Rows are numbered. After the first four, each row is followed by the numbers of the three nearest rows among all rows above it, by straight-line distance, nearest first.
1: [-24   0 -14  -7  79  -6  -4  -5  10 -45   7   6  -1   2  -3 -41 -92 -10
   0  15 -35   6 -41  42 -13  -1 -42 -99   8 -17  14 -35   4 -11]
2: [  2  -9 -14  12  63   0  -7  12  23 -37   4  23 -15  23 -19 -11 -44 -28
 -12 -17  14  -5  -3  26  21  -4 -24 -86  19  12 -31  -3  17  -6]
3: [ 22  -9 -18 -11  24 -39   8   0  33 -30  -3 -11   7  23  17  20 -36 -24
 -12  -2  -7  -2 -19 -14  20  18  -8  -5 -10  61 -46  17  44  -3]
4: [ 19 -10 -14  -8  22 -39  10  -4  25  -8 -13 -29  17  11  16  13 -25 -34
  -1   5  -4  11 -42 -10  16  18 -17 -22   9  51 -58  12  34   5]
5: [ -1 -19 -21 -18  25 -46  -3   5  43 -30  -7  15 -19  21  19  30 -27 -16
 -16 -20  22   5  -6 -21  31  -9 -18 -35  -1  49 -18  26  36   1]	3 4 2
6: [ 16 -13 -10 -26  29 -35  -6   3  24 -33   0 -14   9  19  23  35 -33 -21
 -19   0   9  11 -18  -7   4   5 -12 -38   3  53 -51  12  40   3]	3 4 5
7: [ 10  -8   9  10  52   1 -14  -1  16 -33 -10   1  11  -1 -14 -12 -29 -34
   4 -24  23   3  -9  24  14  -4  -2 -77  33  14 -59  18  -4   2]	2 6 4
8: [ -7 -10  -7  -8  65 -14   2  -1  18 -33  -1  -1   7  10   9 -41 -45 -20
 -16   7 -27 -12 -33  26   9   8 -23 -82  20   9  -4 -21  31  -2]	1 2 7
9: [-12  -2  -3   0  69 -13   3  -2  31 -54  -1   1 -10  25  -4 -15 -66 -13
 -23   0 -16   8  -1  30  11  -6 -25 -70  22   4   3 -11  26  -2]	8 2 1
10: [ -5  -5  -6 -18  37 -33   0   6  22 -29  -1  -3   1  23  13   7 -59 -33
 -17  27   4  18 -44   8  13   0 -31 -47  -4  46 -31   2   7  -4]	6 4 3
11: [-11 -13   4  12  66   1  -7  -3  15 -34   1  16  -9  19  -2 -43 -44 -11
 -16 -16   5 -10  11  32  42   9 -17 -94  32 -23  -4   7  23   0]	2 9 8
12: [  6 -12  -4   7  44 -32  -5  -6  14 -34  -5  -7  -3 -10  21 -36 -37  -5
 -14  11 -29 -11 -24  17   8  22   7 -84   9  12  -1  -1  76  -5]	8 9 11
13: [  -3   13   -8  -12   70  -34   -3    1    5  -11    3  -19    9   10
   16  -39  -59  -16  -30   16  -39    1  -48   22    7    2  -28 -116
   -2   26   11  -24   44   -8]	8 12 1
14: [   8   -5    5   13   60   -8    0   -3   13  -40   16    6   -8    8
    6  -43  -36  -18    3  -18   -6  -12  -13   32   23    6  -16 -106
   28   -1  -14   -7   51   -9]	11 8 2
15: [  7  -8  11   5  62 -10  -4  -6  15 -25  -6 -24   6   6  14 -37 -64   2
 -10   9 -38  -6 -17  33  -6   8 -11 -90  24   8  18  -9  67  -2]	12 8 13
16: [  3 -33 -14 -11  23 -20  -4  11  34 -45  14  20 -36  27  15  34 -41   8
 -16 -24  15   1  20  -8  13   0  -9 -26   6  39 -30  19  31  -4]	5 6 3
17: [ -3 -19  -5  11  72  -1 -11   9  11 -35  -1  15 -15  16  -8  -2 -27 -24
 -18 -28   7 -13  11  26  24  -7 -21 -99  24   6 -21  15  26   4]	2 11 14
18: [-15 -19  -6   0  56 -20  -9  -1  23 -32  11  11 -26  32  10 -12 -66  -2
 -12   1 -29  -1 -21  15  16 -10 -30 -66   3   8  15  -6  45 -11]	9 8 15
19: [ 26  -6   7   2  44   0 -21  -1   1 -27 -23  -1   2  14  -5 -10 -28 -42
  -4 -21  32  -5  -9  22  26   1  -5 -82  41  12 -47  24  21   9]	7 17 2
20: [  11  -12    3  -12   62  -10  -15   -4   16  -20   -1    1   10   19
    5   -5  -42  -30   -8   -3   29   14  -16   12    4   -7   -6 -106
    9    9  -41   10   17    2]	7 19 2
21: [ 24 -23  11   9  68 -19   0  -4  14 -36   3 -26   1  -9  28  -9 -66  15
  -9  10 -32 -12 -11  15 -19  27  17 -33  36  29  -2   1  59  -5]	15 12 8
22: [  9 -16  -5  -8  49 -18  -6  -1  32 -47 -12   3  18  21  -1  15  -1 -46
  -6 -19  32  11  -1   2  13   6  -3 -50  29  31 -71  21  52   5]	6 19 7
23: [  9  -6  -6   4  54 -25   4  -2  24 -41   0  -2  10  14  19  11 -43 -25
 -14  -5   6  14 -21   7   0   1 -17 -49  17  20 -35  -5  32   6]	6 10 20
24: [  4 -14 -11   2  36 -32   4  11  30 -35  -2  -4 -15  11  22   0 -54  -7
 -17  -5 -27  10 -28   4  10   7 -25 -62   8  32  -9  16  59  -5]	18 23 12
25: [  5   4 -11   0  62 -23  -9  -4  23 -31   4  -6   6   6  13 -21 -57 -17
 -21  12 -23   9 -58  24  16   8 -18 -83   8  10  -8 -22  43   3]	8 13 12
26: [ 13 -14 -13 -19  25 -28  -2   3  32 -17 -18 -11  19  24   9  36 -32 -34
 -10   8  13  12 -30 -14   4  19 -10 -52   1  38 -63  16  28  14]	6 4 3
27: [ 35 -25  -2  13  36 -30   3   4  19 -31  -8 -20   5  -3  40  -5 -45   3
  -8  -3 -30 -13 -12 -10  11  21   3 -33  20  37   3  17  87   1]	21 24 12
28: [ -1 -32  -6 -14  36 -19  -8  13  28 -29  10  12 -40  22  27  10 -51   8
 -24 -11 -20 -12   2  16   0  -9 -19 -63   9  18  27   9  43   2]	18 24 9
29: [  2 -19  -6   1  44   1 -17   9  26 -44   3  21 -17  34   5   2 -31 -20
 -21 -19   7 -15  25  18  26  -3   2 -83  25  10 -16  13  33  -3]	17 2 11
30: [  1 -26 -14 -16  40 -28  -7   9  22 -55   9   9 -28  27  19  15 -67  -2
 -34  -2 -21  -1 -13   8   8   8 -24 -35   5  21  13  -5  27  -3]	28 18 24
31: [ -6 -23 -11 -11  21 -38  -4  12  32 -42 -10  15 -43  42  14  22  13  -4
 -18 -18   7   6  16   0  13  -8 -16 -28   5  40   2  14  37  -3]	5 16 28
32: [ 12 -16 -15 -11 -16 -28 -13  -8  16 -36   2   6  -8  27  16  18 -29 -16
 -18 -30   6  -2  14 -11  20  -7  -1 -55  -4  32 -10  17  40   6]	5 16 31
33: [ -2 -29  -5  -6  44 -29 -17   3  20 -36   6  26 -44  29  17  -1 -40  -5
 -24 -34   0 -10  19  16  36  -7  -8 -51  20  20 -20  26  54  -7]	29 16 28
34: [-25   2 -19 -21  74  -9   8  -1  20 -35  -7  10  -2   6   6 -24 -59 -17
 -25  11 -27   0 -54  37  16  -9 -25 -97   6   3  -3 -26  20 -13]	8 25 1
35: [  2 -19   6   2  79   2  -6  10  12 -37   2   6   1   5  -8 -13 -65 -11
 -13  -1  11  -5  -4  34  -5  -8  -5 -60  33  -1 -24   4  32   3]	9 2 17
36: [  9 -27   3  -3  52 -12  -6   6  19 -39   2   0 -13  11  11 -22 -53  10
 -10 -13  -4 -25   8  23  -4  -6  -5 -57  20  12   5   0  64  -6]	28 35 18
37: [ -12   -8   -9   -1   66  -13   -4    5   15  -46    2    5  -25   19
    6  -24  -41    1   -5    2  -26   -4  -10   34   16    9  -13 -103
   30   -8   -1  -11   48   -6]	14 8 9
38: [ 16 -13  11   5  59 -22   5  -6   5 -33  -4 -21  20 -11  47 -40 -49  22
  -3  14 -40  -1 -26  19 -18  20   3 -51  29  13  28  -4  76 -12]	21 15 12
39: [ -9 -11 -11  -7  54 -11   0   8  22 -29  14 -15 -14   5  10 -31 -43 -11
 -18   1 -22  -3 -34  15   5   3 -30 -73   7  21   1 -26  39  -9]	8 25 18
40: [  7   1 -13  -8  31 -22   2   2  20 -23 -15 -12  10  25  13  13 -30 -41
 -14  -5  -1  13 -46  -8  38   5 -32 -42  -4  45 -50   4  11   4]	4 10 26
41: [ 21 -22  -7  -3  42 -21  -4   4  20 -23   7  -9   0  15  16  -6 -43  -7
 -12 -21 -19  -1  -5 -10   8  13  -4 -49  26  14  -6   8  67 -12]	24 27 36
42: [  5 -32  -9   2  51  -1 -12  10  19 -44  -3  24 -40  13   4  -2 -66  -9
 -15 -28   0 -10  29  14  19 -11 -10 -62  19   8  -9  17  44  -1]	33 29 36
43: [ 14  -4 -19 -11  24 -34  15   2  25 -25 -16 -16  29  30  10  42 -17 -51
  -1 -12  20  18 -31 -26   9  23 -14 -38  -3  48 -72  33  35   2]	26 4 6
44: [  1  -2  -1 -12  70  -9   7  -1  28 -31   3 -25  10   6  26 -28 -63   2
  -8  15 -39   1 -37  21 -13  18  -1 -65  32  11  12 -21  65 -10]	15 38 8
45: [ -9 -15  -6 -15  31 -24 -12  18  31 -38  -5  19 -31  26  13  23 -43  -2
 -15 -13   2   6   6   7  23  -5 -18 -49  -1  40 -17  17  32  -9]	16 5 33
46: [  4 -13 -22  -5  16 -25 -12  -1  33 -28  -4  18 -17  25   7  12 -36 -26
 -17 -19  11 -10  -7   5  12 -14  -8 -55   2  30 -21   8  20  -3]	45 32 5
47: [  9 -11  -2  -5  52 -30   0   6  32 -27  -6 -12 -12  18  10   2 -38  -9
 -16   2  -4   5 -19  11   8  14  -6 -72  13  24 -13  -4  57   7]	24 23 41
48: [ 23  -6 -19 -10  18 -51  11   7  36 -32 -22 -17  34  22  15  40  -6 -52
   1   0  23  21 -37 -14  27  15 -17 -25  -1  64 -87   9  13   3]	43 4 26
49: [  5  12   7  11  61 -18   2  -8   5 -23   4 -17   0   8   1 -32 -57   0
 -21   5 -28  -6 -27  26  13  18 -10 -89  23  -6   2   1  44   3]	15 8 25
50: [  0 -26  11  -5  56  -4   2  -6  14 -26  11   0 -22  14   8   3 -55   2
 -19 -18  12 -10  16  25   4  -3  -7 -63  25  17   5  17  58   0]	36 42 28
51: [   2    8    5   10   66   -1   -5    2    7  -33    3    9    1   12
  -10  -32  -33  -25   -5  -17    3   -6  -17   23   20    1  -21 -112
   26    6  -32    9   17    7]	14 2 17
52: [ 33  -6  10  14  43 -33  -1  -6   2 -24   0 -30  20 -18  38 -58 -54  20
  -9  -2 -52 -18 -22   8  -8  25  19 -79  42  11  15   4 116  -4]	38 12 15
53: [ 10 -32   8  15  49   5 -18  21  19 -43   6  26 -29  23  -2 -11 -35 -12
 -11 -42  31 -10  54  30  19   6  -3 -84  34   2 -23  26  38   7]	29 42 17
54: [ 28   4 -29  -6  40 -35   3 -12  27 -41 -13 -12  12  21  20  -2 -20 -35
 -12   9  -1   9 -56  -6  13   7 -23 -59   1  37 -34 -13  33  -1]	40 23 4
55: [ -1 -22 -20 -12  20 -43 -10   7  31 -21  -7  -7 -17  36  12  23 -23 -27
 -15  -9  -2  11 -23 -12  21   2  -5 -35 -11  51 -39  24  27  -4]	5 6 3
56: [ 44 -18 -16  16  15 -36   4  -6  -2 -26   2 -45 -11 -13  36 -37 -37  28
 -29   1 -57 -20 -22  -6 -10  33  17 -47  39  28  19  -3 122  -9]	52 27 38
57: [  9 -13   8   5  60  -3   3   3  14 -24  -6  -4 -13   5  15  -7 -53 -12
 -10 -13 -16 -20   3  28  -5   0   0 -55  30  14  -6  11  50  -2]	36 50 35
58: [  6  15 -11  -8  64 -23  -6  -4   8 -27   4  -3  -2  10  13  -4 -39 -16
 -16  -9 -25   1 -26  14   2   0 -14 -87   5  19 -19   3  27  -1]	25 47 8
59: [ -5 -18 -14 -11  41 -48   2   1  27 -33   3   0  -8  31  17  10 -31 -20
 -28 -13  -5   0 -16  -6  24  -2 -23 -18  -4  33 -15  -3  27   2]	55 5 46
60: [ 13   7  -8   6  50 -24  -9   1  20 -30 -14   4  17  12   9  -6  -1 -54
  15 -16  23   5 -13   7  34   1  -6 -89  14  30 -70  12  -9   0]	7 19 20
61: [ 36 -19   0  14  54 -37   2  -5  26 -24  -9 -31   5   5  28 -23 -44   5
 -24  21 -53  -2 -21   3  -5  34  13 -56  35  51  12   5  89   1]	27 21 38
62: [ 19 -11 -22  -7  23 -26  -2   1  34 -20 -14  -2  19  31   2  23 -15 -53
  -8 -17  27  17 -29 -16  32  -1 -15 -41  12  38 -70  29  18  17]	43 26 40
63: [  1 -17 -10  -1  26 -11  -7  25  31 -41   7  34 -47  38   6   7 -38  -2
 -33 -33  14 -12  33  10  18 -11 -14 -63  19  12  -4  30  46 -19]	33 42 29
64: [ -4 -38   7 -20  53   1  -6   4  26 -26  13   5  -6  19   8  15 -72  20
 -13  -8  18   1  44  26 -27   8  -7  -4  19  38  -6  22  46   0]	50 16 36
65: [ 11  -2 -19  -1  39 -27   6  -4  20 -46 -12  -7   6  14  10   9 -21 -20
  -5  -4   5  10 -22   3  20   7   3 -36   6  35 -48  12  38   7]	23 6 3
66: [ 15   0 -18  -5  16 -40  12   4  31 -16 -10 -20  32  24   7  34  -6 -51
  -4  -7  20  21 -50 -27  26  10  -5 -36  -1  57 -89  14   5   5]	48 43 62
67: [   3   16  -14    2   47  -30   -2   -8   20  -40    6    4    7    6
    0  -33  -32  -40  -14    6  -27   -4  -56   16   38    3  -31 -120
   17   18   -7  -24   45   -1]	25 8 13
68: [ 23 -19  -1  -6  32 -32  -4 -14  29 -35  -1 -10   8  11  19   8 -45  -3
 -24   0 -32  -3  -8  10   0   8   5 -44  22  25   7  14  73 -10]	41 27 24
69: [ -5 -24 -18  -8  16 -29  -9  17  33 -39   5  18 -56  35   9  27 -69   6
 -37 -16  -8   1  20   6  12 -21 -14 -51  11  27  17  22  51  -5]	28 63 45
70: [ -23   12   -9   -3   83  -26   -3  -10   19  -32    6   -8  -16   12
   19  -38  -70  -15  -25   18  -44    3  -67   29   30    6  -46 -106
   10    2   35  -37   19  -16]	34 13 1
71: [ 14 -18   9   0  59   1   8 -13  14 -36   5 -16   3  -8  30 -19 -61  13
  -3   8 -45 -20 -24  20 -28  10   1 -75  33   8  17 -17  78  -6]	44 15 38
72: [  9 -11   2  -1  39 -23   0   6  38 -39   5   0  -9   4  11 -14 -43 -10
 -25  -4 -34 -25 -11  11   7  12   5 -74  20  19   8   5  67   2]	12 68 47
73: [  9   1 -12  10  43 -24  -3   3  26 -31 -17   3  13  16  -3 -24  -9 -39
  -8  -9   6   7 -24   7  34  -6 -24 -92  -4  27 -48  10  14   4]	60 51 20
74: [ 12 -22  -4   0  51   7  -6  11   7 -27   3  12 -12  14   5 -26 -24 -30
   0 -24  13  -8  -5  29  18  10 -20 -73  26  -6 -35  10  15  -1]	2 17 51
75: [  4 -14 -10  -2  34 -13   2   0  25 -30  -5  -2  -7  16  17  22 -25 -32
 -13  -5  14  10 -14   0  15  -1 -10 -40  -6  43 -36  14  42  -4]	65 6 55
76: [ -5   2 -10  -4  49 -23   5   7  20 -37   9  12 -41  32  13 -23 -56 -17
 -25  -3 -33   4 -35  16  24  -3 -30 -31   3  11  14 -15   6 -15]	18 30 39
77: [ -6  -4 -15  -6  55 -19   7  -2  26 -33  -1  -5  -2  20  -2 -16 -45 -18
 -11  -5 -11  -4 -35  23  16  -4 -27 -95  10   8 -18 -10  17  12]	8 58 25
78: [  7 -29 -10 -15  15 -34 -12  10  21 -42  -2   4 -27  36  17  20 -47 -20
 -26 -23  12   0  29   1   2  -2 -16 -34   6  42  -9  21  50   5]	16 45 32
79: [ 16 -10 -20   2  37 -26  -3   6  21 -15   2  -3  -5  22   7 -11 -40 -24
 -17  -8  -5   4 -12  10  15  -1 -17 -54  11  28 -25  -1  31   5]	23 47 46
80: [ 10  -5 -16  -1  26 -35   5  -4  22  -8 -19 -21  33  23  10  18 -24 -44
  -3  10   2  21 -41  -9  20  17 -17 -39  12  54 -65   5  35   2]	4 26 40
81: [ 28 -10  -9  -2  14 -47  -6   4  21 -25 -12 -34  22  17  14  33 -32 -29
 -12  -3   5  22 -27 -19  19  13  -5 -28  13  54 -60  25  45   1]	4 6 80
82: [  6 -22   0  -6  21 -30  -1   7  28 -40 -15  25 -18  29  -3  54 -26 -25
 -25 -28  28   7  16 -27  20   1  -6 -16   8  52 -34  24  64 -10]	5 16 78
83: [  2  -1  -6  -4  42 -23  -2  -7  31 -27 -20   0   9  20  20   9 -37 -24
  -5  -1   4  -2  -7  -5  10  17   5 -38  11  47 -49  13  33   6]	65 75 6
84: [  3  -7 -26  -9  25 -33   4  13  31 -29   7  -3 -20  22  18   0 -34 -18
 -34 -19 -19  14 -19  -8  15   6 -12 -65 -11  38   3  -7  58   0]	24 47 79
85: [ 16 -14  -4   8  51   8 -21  15  21 -40  -1  20 -27  31   4  -3 -38 -36
 -29 -31  18 -18  29  14  -7  -4 -10 -55  21   4 -20  17  30   5]	29 42 53
86: [ 39 -16   0   7  35 -25  13  -6   6 -25 -10 -38  -1  -9  38 -33 -48  27
 -22  16 -64 -21 -17  -1 -35  33  28 -35  45  17  22   5 116  -6]	56 52 61
87: [  -4   -5  -15    0   60   -3   -2    3    7  -44   -3    5  -15   11
   -3  -49  -46  -26  -19   -3  -22  -17  -31   23   25    4  -18 -124
   17    8   15  -19   39   -2]	8 37 14
88: [  7 -14  28  19  86  29 -17   9  18 -47   7  29 -22  25  -4 -12 -36 -24
  -2 -35  37 -12  33  44   7 -10  -3 -95  46 -21 -38  31  27   8]	53 17 85
89: [ -5   2 -16 -21  57 -33   1  -2  26 -29  -9 -17   7  13   9  -8 -41 -36
 -12  20 -14  19 -67  -6  18  11 -37 -51  -9  25 -37 -18   7  -9]	10 54 40
90: [ 11  -2  -4 -11  58  -6   0  -6  14 -23  -7  -7   2  20  15 -13 -47 -19
  -2 -12  -2   5 -12  12   1   7 -13 -52  24  12 -34  11  39  -1]	23 79 57
91: [ 19  -3  -2   8  42  -5 -10   8  21 -41 -13   8  -5  13  -9 -14 -38 -28
  -9 -22  31  -3   5  20  13  -4   1 -71  39  16 -58  20  29  17]	19 7 74
92: [  4   7 -17 -11  51 -35   2 -10  17 -34  -3 -14  16  21   9  21 -39 -29
  -5  11  -5  15 -45   7  21   0 -25 -66   2  34 -43  -1  43   0]	54 23 40
93: [ -7 -11  -7 -17  50 -15  -4   0  16 -31   1 -15  -8  11   9 -12 -48   5
 -16   9 -23 -10 -30   8  -8  -3 -11 -56  14  18   5 -22  45   4]	39 47 8
94: [  10    1   20   24   68    4   -3   -8    7  -45    3   -3    0    8
  -16  -41  -37  -12   -9  -29   -3  -24   10   33   10   12   -1 -104
   52   -6  -30   11   40   -3]	14 51 11
95: [ 11 -16   1  -7  47 -30   2   4   8 -24   4 -22 -13   0  19 -22 -63  83
 -20   2 -54  -9 -25  -1 -13  25   9 -35  27  12  32   4  96  -9]	86 38 56
96: [  11   -9   15   18   79    8  -17   -7   11  -48   13    5   -6    0
   -8  -44  -45   -7   -1  -15   -8  -20    8   53    8    3    2 -115
   42  -24    6    6   48    0]	94 14 11
97: [  16   -3   -1   14   43   -1   -2    2   11  -37    6   26  -19    8
  -12  -41  -19  -35   -9  -28    6  -11   -8   17   49   -2  -13 -119
   14   13  -20    6   41    4]	51 14 17
